Below are the code and all the weights of a small trained network. Each question names an input and a class and asks about switching units off, where a switched-off unit gives its printed mean instead of its output.

import numpy as np


def w(rows, s, z=0):
    codes = np.array(rows[::2]) - 128.0
    scale = np.full(codes.shape[1], s)
    scale[-1] = z or s
    return codes * scale


def norm(h):
    return h / np.sqrt((h * h).mean(-1, keepdims=True) + 1e-5)


def f(y):
    return np.maximum(y, 0)


def log_softmax(a):
    a = a - a.max(-1, keepdims=True)
    return a - np.log(np.exp(a).sum(-1, keepdims=True))


def net(x, mask):
    res = np.array(x, float).reshape(1, 8) / 4 @ E
    u = 0
    for l in range(3):
        y = f(norm(res) @ A[l][:, :-1].T + A[l][:, -1])
        res = res + np.where(mask[u : u + 7], y, B[l][:, -1]) @ B[l][:, :-1]
        u += 7
    return log_softmax(norm(res)[-1] @ U[:, :-1].T + U[:, -1])


A, B = {}, {}
E = w([
[178,125,102,133,174,119,167,188,96,39],'x0',
[163,94,91,161,104,146,108,157,128,150],'x1',
[153,115,96,134,207,58,88,75,125,92],'x2',
[148,143,117,158,216,14,2,147,124,172],'x3',
[78,135,226,135,179,143,141,161,93,222],'x4',
[169,107,179,181,104,194,144,111,63,169],'x5',
[114,248,42,117,198,30,118,134,137,97],'x6',
[148,225,175,200,64,165,108,70,115,153],'x7',
],0.0064)
A[0] = w([
[106,111,204,147,106,230,113,99,72,152,59],'0.n1',
[86,137,246,204,59,162,180,177,152,155,4],'0.n2',
[108,200,59,173,105,255,116,87,109,54,54],'0.n3',
[97,132,176,126,160,157,222,92,110,73,7],'0.n4',
[113,110,127,130,173,46,142,131,148,64,138],'0.n5',
[91,165,123,80,63,101,106,50,238,166,72],'0.n6',
[83,111,167,118,122,119,80,103,216,119,29],'0.n7',
],0.0061,0.0034)
B[0] = w([
[103,126,149,164,75,175,169,162,117,253,254],'0.n1',
[117,100,153,87,70,95,186,153,157,201,233],'0.n2',
[150,153,125,187,82,106,164,208,114,113,210],'0.n3',
[32,210,90,69,223,150,167,153,14,145,186],'0.n4',
[131,121,138,175,82,176,142,187,105,192,236],'0.n5',
[109,92,179,140,101,69,106,148,121,72,207],'0.n6',
[37,129,126,158,93,92,130,73,154,75,155],'0.n7',
],0.0066,0.0042)
A[1] = w([
[138,61,186,111,201,125,71,171,126,165,120],'1.n1',
[65,137,155,92,118,108,57,103,170,83,47],'1.n2',
[80,186,111,24,209,170,209,78,115,108,47],'1.n3',
[146,110,96,103,201,45,70,178,95,88,138],'1.n4',
[104,130,95,41,98,116,129,2,211,143,81],'1.n5',
[122,50,54,102,132,174,147,175,156,74,3],'1.n6',
[80,165,99,113,185,30,60,147,138,200,24],'1.n7',
],0.0065,0.0041)
B[1] = w([
[212,178,147,199,149,58,131,135,87,33,213],'1.n1',
[50,106,160,129,160,71,126,100,145,161,156],'1.n2',
[23,159,164,164,176,254,137,125,25,75,188],'1.n3',
[98,114,197,136,117,131,184,178,202,194,254],'1.n4',
[75,75,155,162,101,97,69,109,117,51,155],'1.n5',
[170,25,77,13,135,176,164,80,197,61,170],'1.n6',
[112,178,101,82,180,211,36,114,175,167,225],'1.n7',
],0.0069,0.005)
A[2] = w([
[99,69,4,35,164,117,213,162,97,100,120],'2.n1',
[112,180,63,164,79,103,132,88,110,73,135],'2.n2',
[124,211,75,49,209,108,69,130,153,183,23],'2.n3',
[146,65,74,2,109,146,154,145,151,53,1],'2.n4',
[89,206,141,162,118,46,133,140,118,190,107],'2.n5',
[194,208,55,167,88,112,174,103,148,86,26],'2.n6',
[199,66,185,162,96,165,106,38,70,237,64],'2.n7',
],0.0066,0.0037)
B[2] = w([
[98,112,112,195,168,178,116,65,145,96,230],'2.n1',
[155,143,136,77,136,88,112,183,108,79,178],'2.n2',
[107,186,103,114,154,228,72,161,199,254,211],'2.n3',
[160,65,39,183,175,183,177,28,149,119,185],'2.n4',
[116,67,75,72,109,157,113,152,154,104,245],'2.n5',
[182,203,48,39,82,78,123,131,117,74,170],'2.n6',
[178,128,125,117,121,109,121,45,112,151,254],'2.n7',
],0.0091,0.0046)
U = w([
[43,182,155,120,184,191,203,149,24,89,163],'0',
[206,96,173,155,202,37,148,234,130,111,7],'1',
[138,40,44,168,174,170,184,72,173,58,167],'2',
[48,92,166,100,80,22,73,85,173,79,75],'3',
[225,107,146,184,155,73,75,5,75,166,6],'4',
[140,97,198,118,11,173,218,138,102,252,194],'5',
[190,226,51,104,59,74,155,180,124,55,127],'6',
[100,195,97,117,211,134,48,179,209,203,193],'7',
],0.016,0.0025)

Each question gives the input, the list of numbers given to net, and the class t.
The units are the neurons (one row each of A and B). Each row of codes is followed by its name. A weight is (code - 128) times the scale printed after its matrix; where a second scale follows, it is the last column's (A, B and U).
mask holds one flag per neuron, layer by layer. A switched-off neuron (its flag False) gives its mean, the last column of its row in B, instead of its output. The means were averaged over made-up inputs and are rounded, as every weight is.
A unit's drop is (log p(t) with every unit on - log p(t) with that unit switched off) / (log p(t) with every unit on - log p(t) with every unit switched off).
The circuit of an input: a set's keep is (log p(t) with only the set's units on - log p(t) with every unit switched off) / (log p(t) with every unit on - log p(t) with every unit switched off). Starting from the 12 units with the biggest drops (on a tie, the unit counted first), units are removed one at a time, each time the one whose removal leaves the highest keep (on an exact tie, the one counted first), for as long as the keep stays at least 0.8.
circuit, biggest first: the units of the circuit, biggest drop first
k most important neurons: the k neurons with the biggest drops, biggest first
top k neurons in layer l: the k neurons of layer l with the biggest drops, biggest first
drop of u: that unit's drop, to one decimal
input [5,4,7,3,-5,5,3,2], class 6: circuit, biggest first -> 2.n6
input [-5,5,-6,-8,-6,6,5,-3], class 6: circuit, biggest first -> 0.n3, 2.n6, 1.n4
input [-6,2,-1,5,-2,6,-1,-7], class 4: 3 most important neurons -> 0.n4, 1.n1, 2.n7
input [5,7,4,-7,3,2,-8,-5], class 2: circuit, biggest first -> 1.n6, 2.n4
input [4,8,-4,-7,-7,2,-8,-1], class 2: circuit, biggest first -> 1.n6, 2.n4
input [5,-8,-3,4,2,-7,-6,-7], class 2: 3 most important neurons -> 1.n6, 2.n4, 2.n1
input [-1,2,2,0,-8,1,-4,2], class 6: circuit, biggest first -> 0.n3, 2.n6
input [4,-3,4,-7,-3,-5,-5,6], class 0: 3 most important neurons -> 0.n4, 1.n3, 1.n1
input [-8,-4,-8,-2,-7,2,4,0], class 6: 2 most important neurons -> 0.n3, 1.n4
input [-5,7,-6,8,-5,-3,-4,-4], class 3: top 2 neurons in layer 0 -> 0.n4, 0.n7
input [-5,3,-3,1,3,2,2,-4], class 7: top 2 neurons in layer 0 -> 0.n5, 0.n3
input [6,8,6,1,0,-2,-1,4], class 1: 2 most important neurons -> 1.n4, 0.n1
input [4,-1,-8,5,6,5,1,-4], class 1: 4 most important neurons -> 1.n1, 0.n5, 2.n3, 1.n4
input [5,4,-6,-5,-6,-4,4,-1], class 2: circuit, biggest first -> 2.n4
input [0,1,0,-8,-6,-7,-2,5], class 6: 3 most important neurons -> 0.n3, 2.n6, 2.n2
input [-3,-5,0,-6,-1,-6,5,-4], class 0: top 2 neurons in layer 1 -> 1.n3, 1.n2
input [6,-7,8,-5,-2,5,7,-5], class 0: 2 most important neurons -> 1.n3, 0.n4
input [3,-5,-2,-8,5,6,-2,-6], class 0: 2 most important neurons -> 0.n4, 1.n3
input [-7,8,-5,6,-8,-3,-1,-3], class 3: top 2 neurons in layer 0 -> 0.n6, 0.n4
input [-1,-5,-3,-8,-3,0,1,-3], class 0: circuit, biggest first -> 0.n4
input [1,-3,-3,8,-2,-1,-7,-1], class 1: 2 most important neurons -> 1.n1, 0.n1
input [-4,-3,5,0,6,6,1,-2], class 4: drop of 2.n7 -> 0.3
input [2,3,2,5,4,7,-5,0], class 4: drop of 1.n1 -> 0.2
input [-5,2,-8,6,-5,-7,-6,3], class 3: drop of 1.n3 -> 0.0
